Each row has a class, written as a number after it.
[ 387  205  309 -281 -178  632  -47 -192 -248   64 -128 -393  259 -438
  271  -27    5  341  117  109 -526 -108   59  104 -165 -224  244  -10
  128  189  276  -64  -27  127   25   32   96 -102  167] => 4
[ 345  -48  231 -111  -93  309   55 -306  135  201 -268 -199   42   75
   26 -203  271 -110  101  230 -367  -17 -164  147  -57 -368  290  527
  -31 -274   51 -121 -125   81  150 -154   52 -666  111] => 3
[ 410  242  245 -299 -207  684  -55 -220 -194  226  -85 -449  297 -341
  266 -133   66  354  131   61 -342  -71   16  144 -209 -398  353  136
  192  217  276 -104  -92  129   70   52   46 -158  157] => 1
[ 434 -103  285  -62   10  308   97 -358   73  320 -239 -160   52   63
  -40 -252  268  -83  135  229 -299  -39 -164   75 -134 -349  383  549
   14 -280  129 -145  -89   91  177 -170   88 -674  144] => 4
[ 301  146  324 -188  -10  523  -91 -207 -188  203 -131 -298  187 -357
  186  -72   65  326  147  124 -344 -130   -9  102 -186 -294  360  -59
  149   92  326 -110   -1  128  105   30  139 -212  181] => 0
[ 304  206  343 -362 -205  629  -10 -158 -201  -53  -98 -389  327 -455
  304   -2   49  369   43   41 -617 -140  134  139  -88 -104  117  -42
   69  187  247  -20  -56   98  -48   85   83 -100  124] => 8
[ 414 -110  257 -117   55  231  127 -339  149  263 -218 -128  -13   71
 -101 -249  281 -165   88  178 -265  -42 -140   94  -60 -318  260  570
  -18 -289   31  -97  -93   24  175 -178   77 -772  132] => 2
[ 548   22  208 -365 -276  258  258 -260  100 -209 -136 -254  145   -5
  -11 -192  293 -292    0  165 -672   86  -80  145   66 -319 -104  599
  -44 -120 -140  -14 -255   10   -4 -183 -111 -863  148] => 6
[ 300  180  206 -146  -52  559 -161 -291 -263  226 -201 -341  208 -351
  212 -111   70  442  191  108 -289  -11  -31   53 -222 -400  470   43
  237  178  432 -108   30  164  144   -4   53  -46  157] => 6
[ 393  164  361 -275  -90  461   27 -197 -292  -77  -76 -319  284 -414
  211   76  -17  368   84  161 -695  -97  100  132 -151  -78  125 -267
  136  171  365  -54   44  122    5    1  122 -128  231] => 7
[ 420  -87  263 -129  -40  264  132 -336  113  206 -202 -182   20   41
  -49 -230  251 -131   97  228 -339  -17 -138  106  -64 -341  276  540
    5 -267   31 -103 -115   70  174 -170   35 -744  134] => 9
[ 440    8  147 -325  -91  115   97 -294  172 -246 -147 -173   -6    5
  -21 -217  289 -300   54  155 -492  110 -227  125   54 -342  -37  476
    6 -193  -34  -16 -183   58  116 -259 -133 -805  204] => 10
[ 285  179  296 -202 -175  575 -120 -211 -187  164 -159 -351  266 -396
  257  -85   63  348  137  101 -421  -99   14   70 -187 -295  383   28
  156  148  356  -89    8  129   44   59   35  -72  130] => 6
[ 326  125  374 -317  -16  598   60  -65  -48  240   13 -317  204 -393
  154 -110  102  214  102  -46 -272 -236   22  126 -140 -182  319  106
   77  115  138  -60  -85   55   85  158  196 -332  119] => 9
[ 346   23  242 -195 -110  274   73 -307   38 -213 -310 -177   84  -27
   54 -169  313 -108   71  307 -661   61  -86  104   35 -263    9  406
  -41 -287   82  -97 -123  123   52 -216  -16 -636  188] => 9
[ 371  157  292 -242 -166  617 -124 -257 -168  259 -163 -445  215 -362
  271 -150   58  368  182  114 -333  -54  -13  157 -226 -427  421  178
  186  121  323  -96  -43  128  137   32   42 -172  115] => 8
[ 468  111  364 -284  -92  592   54 -163  -83  332  -23 -340  286 -351
  163 -129   78  220  129   43 -360 -193   35  155 -205 -292  336  127
   98  133  169 -104  -82   59   76  129  167 -362  100] => 2
[ 518   22  156 -366 -249  180  214 -244   97 -259  -98 -245   54  -38
   -5 -166  302 -267  -13  161 -552   90 -140  140   84 -368  -72  507
  -31 -136 -146    7 -241   58   62 -205 -147 -887  148] => 5
[ 440   75  342 -309  -75  554   58 -171  -82  222   28 -321  242 -330
  144 -155  112  196  111  -47 -247 -148  -32  102 -199 -297  358  162
  129  171  235  -44 -111   74   88  118   46 -339   89] => 5
[ 292  126  351 -270  -76  503  -31 -251 -231   21 -179 -275  163 -428
  183  -81   53  279   74   56 -444  -96   26   21 -151 -192  236  101
  173  156  372   15  -12  155   14   -6   28 -143  122] => 8
[ 382  126  416 -299  -79  534   20 -179 -204   36  -21 -271  342 -392
  216    9    5  313   76   94 -589 -174  169  134 -112  -96   95 -194
   60  174  267  -33   -5   57  -31  106   71 -201  131] => 2
[ 518   -4  195 -302 -229  225  220 -244   93 -170  -96 -223   47  -26
   -9 -185  284 -256   14  154 -488   70 -142   92   44 -335   42  515
  -37 -144 -104  -28 -237   19   62 -175  -96 -874  148] => 5
[ 504   47  173 -326 -216  198  171 -257  130 -189 -138 -278   48  -11
   10 -197  280 -230   21  206 -556  110 -135  164   61 -353  -49  541
  -37 -164 -118   -7 -215   39   56 -205 -127 -832  152] => 1
[ 435   48  113 -316 -176  151   81 -251  179 -214 -161 -215  -21  -18
   62 -213  321 -251   44  198 -488  157 -210  171   72 -372  -61  509
  -33 -189 -112  -47 -222   26  123 -222 -108 -848  171] => 7
[ 527   21  195 -332 -276  205  223 -236  100 -106  -94 -297   69  -49
   -5 -161  238 -214   14  179 -552   80 -102  145   41 -328    6  552
    1 -125 -105    6 -181   13   71 -176 -143 -809  170] => 8
[ 494   35  159 -385 -283  165  222 -204  132 -284  -79 -270   52  -56
    0 -174  278 -271    2  150 -571  115 -125  164  102 -353  -79  498
  -35 -124 -176   14 -242    3   59 -178 -150 -896  153] => 8
[ 385  -50  340 -109   48  329  101 -302  164  228 -260 -171   13   58
  -61 -256  272 -124   75  221 -364  -35  -74  142  -72 -270  221  579
  -35 -320   60 -128 -125   -5  132 -122  102 -752  136] => 6
[ 417  -34  131 -210  -28   36   79 -291  158  -40 -144 -105  -74   25
  -43 -235  328 -328   74  163 -327  125 -294   53   14 -379   93  535
   23 -195  -11  -57 -144   82  180 -236  -86 -823  205] => 0
[ 283  163  319 -172  -89  551 -161 -240 -230  247 -127 -285  281 -351
  258  -79   90  391  124  106 -337 -109   55  102 -147 -312  316   -5
  151  169  357  -98    3  152   74   96   20 -102  101] => 5
[ 507   26  165 -287 -210  235  176 -291  102 -196 -159 -257   21  -44
   22 -216  272 -160   27  202 -473  120 -144  114   34 -356   50  491
  -31 -164  -88  -24 -240   29   66 -235  -85 -831  144] => 7
[ 328   82  458 -215   32  551  142  -66 -103  354   28 -210  310 -300
   62  -38   77  214   47   14 -369 -274  141  166 -151  -96  228  -34
   37  120  161  -81  -68   -5   14  247  244 -353  113] => 10
[ 302  117  346 -267 -128  531  -43 -218 -156  132  -82 -343  319 -367
  259  -31   17  402  128   95 -507 -131   94  168 -144 -172  229 -105
  106  133  313  -38  -15  121   48   99   68 -126   91] => 8
[ 449  205  335 -329 -153  589  -17 -214 -196   48  -70 -450  311 -403
  281  -13   -4  360  131  165 -593  -91   71  214 -179 -220  167  -90
  105  163  240  -74  -40  110   31   21  102 -164  186] => 9
[ 350  196  306 -308 -109  697  -56 -247 -202  215 -172 -414  172 -401
  213 -185   87  345   78  -12 -247  -51   30   79 -191 -323  325  387
  209  248  299   -6 -107  111   48   36   33 -126  104] => 3
[ 425  116  358 -367  -70  639  112 -131  -42  174  -16 -345  259 -360
  175 -155  127  181   65  -34 -406 -157   50  156 -169 -181  225  242
   74  124  124  -70 -145   22   44  132  180 -377  111] => 3
[ 297  155  241 -273 -141  554 -103 -225 -198  128  -93 -404  256 -416
  277  -76   65  404  146   74 -365  -62  -30  105 -197 -350  363  -29
  187  146  338  -86  -22  177  135   31   36 -103  140] => 6
[ 448   -2  167 -243  -81  121   87 -299  171  -62 -199 -180  -48   17
   -8 -242  310 -255   59  204 -438  134 -222  132   -5 -336   37  586
   15 -218   -6  -54 -158   57  153 -232  -75 -794  181] => 7
[ 249  198  266 -206 -142  602 -136 -185 -167  225 -147 -364  296 -326
  256  -95  113  366  137   59 -376  -77   19  144 -173 -322  369   94
  140  156  322 -109  -30  131   80  101   77  -77  132] => 6
[ 215  205  245 -193 -195  570 -115 -198 -272   85 -207 -345  251 -381
  258   -6   67  366  125   72 -477  -93    4   55 -153 -243  380  -29
  157  169  382  -92   27  189   56   18  119   18  169] => 0
[ 432  109  393 -342  -21  605  128 -120  -54  258   14 -318  231 -347
  106 -147  123  193   71  -27 -333 -205   43  153 -171 -224  257  180
   97  116  118  -62 -125   64   83  131  158 -447  102] => 9
[ 399  124  418 -272 -129  604  -42 -182 -175  225  -53 -374  257 -411
  291  -69    8  338  125  172 -462 -120   89  194 -203 -270  245  -30
  111  105  245 -111  -59   78   92  120  106 -275  121] => 4
[ 403   36  160 -299  -37  149   16 -256  217 -175 -199 -185  -78  -11
   20 -270  336 -299   65  150 -432  149 -220  148   46 -316  -41  633
   -2 -206  -17  -40 -188   22  145 -196  -89 -783  208] => 8
[ 377  102  366 -260  -15  559   77 -113  -61  271  -13 -267  241 -310
  115 -117   91  204  113   -7 -334 -202   42  121 -176 -174  326  114
   98  127  218  -63  -65   32   61  160  166 -324  118] => 7
[ 269  152  317 -154  -42  555 -110 -175 -190  413 -170 -261  179 -323
  192  -51   46  266  166   90 -273 -203   -6  111 -173 -326  431   97
  149  166  316  -83   37  145  101   94  168 -138  125] => 0
[ 348   25  290 -191 -175  286  139 -273   54 -167 -313 -195  149    8
   15 -191  331 -138   39  295 -735   67  -42  101   13 -252    6  433
  -39 -284   63 -121 -125   62    3 -175  -15 -669  186] => 6
[ 401   59  288 -276 -190  379  106 -250   99 -147 -257 -237  102  -25
   98 -223  353 -166    7  278 -628   76  -39  191   62 -329  -71  557
  -83 -239  -84 -116 -243   23   28 -133  -27 -800  145] => 9
[ 438   38  189 -284 -277  130  260 -232  100 -260 -194 -209   77  -32
  -27 -149  286 -236   -7  255 -697  158  -39  107  118 -227  -86  478
  -30 -168 -113  -15 -138  -49    6 -182 -111 -766  173] => 10
[ 455  139  385 -285  -89  637   68 -172 -102  287  -57 -399  226 -354
  162 -149   62  254  102   53 -331 -113   41  140 -240 -253  330  221
  128  136  225  -69  -98   32   71  116  116 -281  120] => 10
[ 520   17  188 -296 -277  205  247 -267   69 -107 -171 -247   58  -35
    9 -195  289 -213    8  209 -566  157 -115  101   26 -350    8  601
   12 -115  -82  -10 -205   29   56 -185 -128 -819  147] => 8
[ 504    7  179 -385 -288  233  251 -233  110 -247  -83 -263  109  -56
   12 -181  295 -255  -18  140 -573   85 -125  114   50 -347  -34  479
  -35 -130 -142   -6 -251   16   30 -188 -136 -861  162] => 2
[ 399   19  119 -253  -80   53   61 -288  138 -193 -193 -169  -41   11
    2 -219  321 -286   71  195 -463  171 -239  101   66 -318  -25  527
    4 -190  -19  -42 -140   81  137 -253  -88 -729  205] => 1
[ 379  110  422 -336  -86  617  129  -66  -59  239   29 -276  315 -319
  110  -82  109  173   24  -61 -430 -238  118  164 -138 -148  195  142
   55  169  147  -34 -113   20   -1  225  128 -375   93] => 2
[ 187  174  343 -212   15  613  -29 -168 -208  175 -187 -184  193 -354
  106  -68   93  294   32  -45 -331 -201  117   55  -76 -119  242  176
  120  215  299   11  -34   96  -22  115  141 -117   88] => 7
[ 218  223  290 -317  -59  643  -92 -134 -179   24 -126 -270  173 -430
  206  -96  111  239   23  -97 -312 -157   35   49  -67 -191  210  207
  119  252  244    8 -102  119  -15   89   82 -133  117] => 3
[ 313  188  282 -204 -190  638  -71 -173 -243  297 -113 -368  267 -387
  257  -51   69  367  134   73 -340 -151   -8   74 -196 -358  453   22
  153  191  292 -120  -21  152   85   80  112 -138  130] => 0
[ 292  218  287 -282 -194  640 -104 -175 -181   55 -150 -380  276 -379
  276  -70   89  330  117   73 -479  -77   41  159 -132 -294  268   49
  140  178  291  -87  -65  129   53   79   54 -112  140] => 9
[ 326  112  399 -263  -48  673  123  -58  -41  468  -19 -264  269 -296
  105 -101  121  208   37  -93 -265 -325   76  154 -163 -192  364  207
   40  152   93  -54  -95   45   29  223  232 -368   28] => 3
[ 423  132  347 -313  -91  609  148 -118  -84  360    1 -351  282 -325
   72 -133  121  198   47  -88 -316 -202   30  121 -198 -223  323  278
  145  196  174  -46  -86   83   61  157  131 -299   95] => 1
[ 503  135  344 -296 -163  612  -31 -253 -250  154  -57 -457  233 -459
  324  -74   -5  345  106  160 -446  -37   50  147 -258 -311  219   50
  131  155  271  -90  -58  122  109   40   48 -188  112] => 3
[ 352   25  237 -183 -187  250  160 -274   26 -148 -290 -168  121   15
   14 -154  306 -126   53  293 -689   60  -72   75    3 -292   39  385
  -24 -258   93  -97  -98   96   15 -189  -36 -668  175] => 6
[ 224  210  317 -315  -55  601  -42 -169 -241    2 -154 -252  177 -454
  147  -69   66  245   29  -50 -392 -178   59    9  -69 -189  185  142
  168  243  266   23  -51  148  -27   41   68 -142  125] => 3
[ 370   91  393 -268 -149  546  138 -102 -162  242   -1 -284  309 -366
  135  -41   91  211   47   -8 -466 -214   55   98 -171 -186  288   60
   96  168  206  -73  -70   87   18  174  160 -327   99] => 8
[ 340  206  281 -280 -171  631  -56 -189 -218  200 -128 -398  273 -391
  257  -59   62  381  125   99 -414  -97   32  164 -179 -342  313   58
  172  186  294  -87  -42  140   83   70   89 -131  146] => 10
[ 547  -13  235 -273 -150  239  224 -271   82   -9 -126 -223   21  -38
  -28 -186  272 -215   -2  183 -461   54  -99  113    8 -323   57  595
   -4 -130  -64  -13 -168   22   83 -172  -90 -815  146] => 9
[ 452  198  405 -364 -247  627    1 -202 -242  -44  -15 -444  358 -459
  296   -9  -37  344   61  123 -649 -163  146  172 -128 -198   89 -139
   53  185  176  -53 -103   89  -61   54   60 -260  126] => 8
[ 392  124  365 -261  -96  626   63 -131  -94  381  -37 -337  270 -330
  146 -128  115  256   99   19 -312 -193   27  140 -214 -287  375  160
  116  157  201  -99  -85   59   77  170  145 -326   91] => 0
[ 522   17  213 -339 -226  220  219 -257  106 -233  -87 -238   78  -19
   -6 -189  268 -288  -25  146 -548   73 -107  136   83 -319  -69  555
  -64 -131 -165   -1 -281   13    0 -204  -93 -899  160] => 3
[ 239  168  211 -162  -83  549 -110 -262 -264  176 -213 -304  208 -361
  186  -98   96  399  160   86 -325  -62  -57    8 -183 -355  420   46
  228  150  409  -89   29  225  119   -7   51  -40  140] => 1
[ 323  -38  297 -113  -27  289   90 -253   74  155 -282 -107   39   35
   19 -189  346 -144   60  295 -452  -44 -108  117  -31 -353  153  455
  -53 -309   65 -151 -118   96  115 -100   81 -758  129] => 0
[ 233  179  329 -271  -75  586   14 -208 -240  137 -172 -217  232 -385
   92  -71   86  274   13  -53 -394 -204   81   -1  -97 -201  252  172
  167  241  300   43   -5  151  -42   59   21 -123   60] => 10
[ 351  -87  291 -141   56  237  145 -265  190  257 -223 -106  -18   78
 -102 -230  287 -190   57  180 -328  -55  -99  170  -26 -282  194  556
  -25 -275  -15  -89 -119    3  171  -86  101 -815  107] => 8
[ 409  143  382 -354  -46  640  101 -122  -55  232  -20 -342  261 -328
  140 -142  120  205   58  -19 -357 -161   59  183 -165 -211  233  210
  100  154  147  -62 -153   19   45  149  162 -366  129] => 10
[ 414  142  362 -333  -83  619   40 -123   -6  174  -14 -362  244 -358
  150 -169   84  201  121  -12 -358 -184   14  162 -182 -232  313  138
   89   89  147  -68 -126   32   52  105  137 -372  139] => 4
[ 377 -106  282  -95   13  274  155 -322  114  358 -248 -139   41   84
  -93 -234  295 -119   78  192 -323  -66 -142  108 -109 -338  303  582
    2 -276   64 -109  -89   95  170 -140   92 -735  100] => 6
[ 463  129  401 -395 -188  567   32 -196 -189  -19   -6 -413  336 -424
  327  -16   20  295   79  125 -649  -74  128  208 -152 -132   49  -67
   76  167  248  -53  -79   66   20   79   59 -213  155] => 0
[ 247  168  212 -188 -130  582 -167 -281 -216  233 -185 -348  240 -342
  277 -105   91  425  156   45 -275  -62  -36   67 -181 -353  439  110
  179  166  402  -60   18  208  120   20   -1   21   68] => 1
[ 332  247  364 -354 -134  678  -25 -203 -176   32 -156 -376  242 -407
  173 -124   71  293   24   -4 -452 -126  106  120 -114 -212  163  235
  141  229  241    9 -114   80  -59   52   27 -190  121] => 8
[ 348  -59  276  -28  -48  254  156 -258  179  384 -240 -130   50  115
  -94 -217  284 -113   92  239 -332  -35  -79  138  -56 -293  304  495
  -50 -291  -17 -150  -90  -49  135  -72  118 -785   98] => 6
[ 416  130  343 -285  -60  557   34 -148 -133  201  -47 -321  231 -366
  169 -134  109  224  128   39 -357  -95   -9  122 -198 -291  306  116
  158  163  250  -97  -97   69   93  114  126 -327  159] => 8
[ 377   75  366 -247  -68  576   45 -168  -46  380  -17 -316  253 -325
  136 -168   92  244  111  -42 -240 -191   29  107 -202 -241  396  237
  118  128  225  -48  -66   65   84  152   95 -282   43] => 3
[ 409  -82  273 -122  104  274   58 -335  152  207 -218 -118  -30   31
  -79 -262  277 -142   87  195 -259  -59 -160   92  -79 -354  267  500
   -4 -295   76 -127 -111   56  192 -156   64 -783  132] => 2
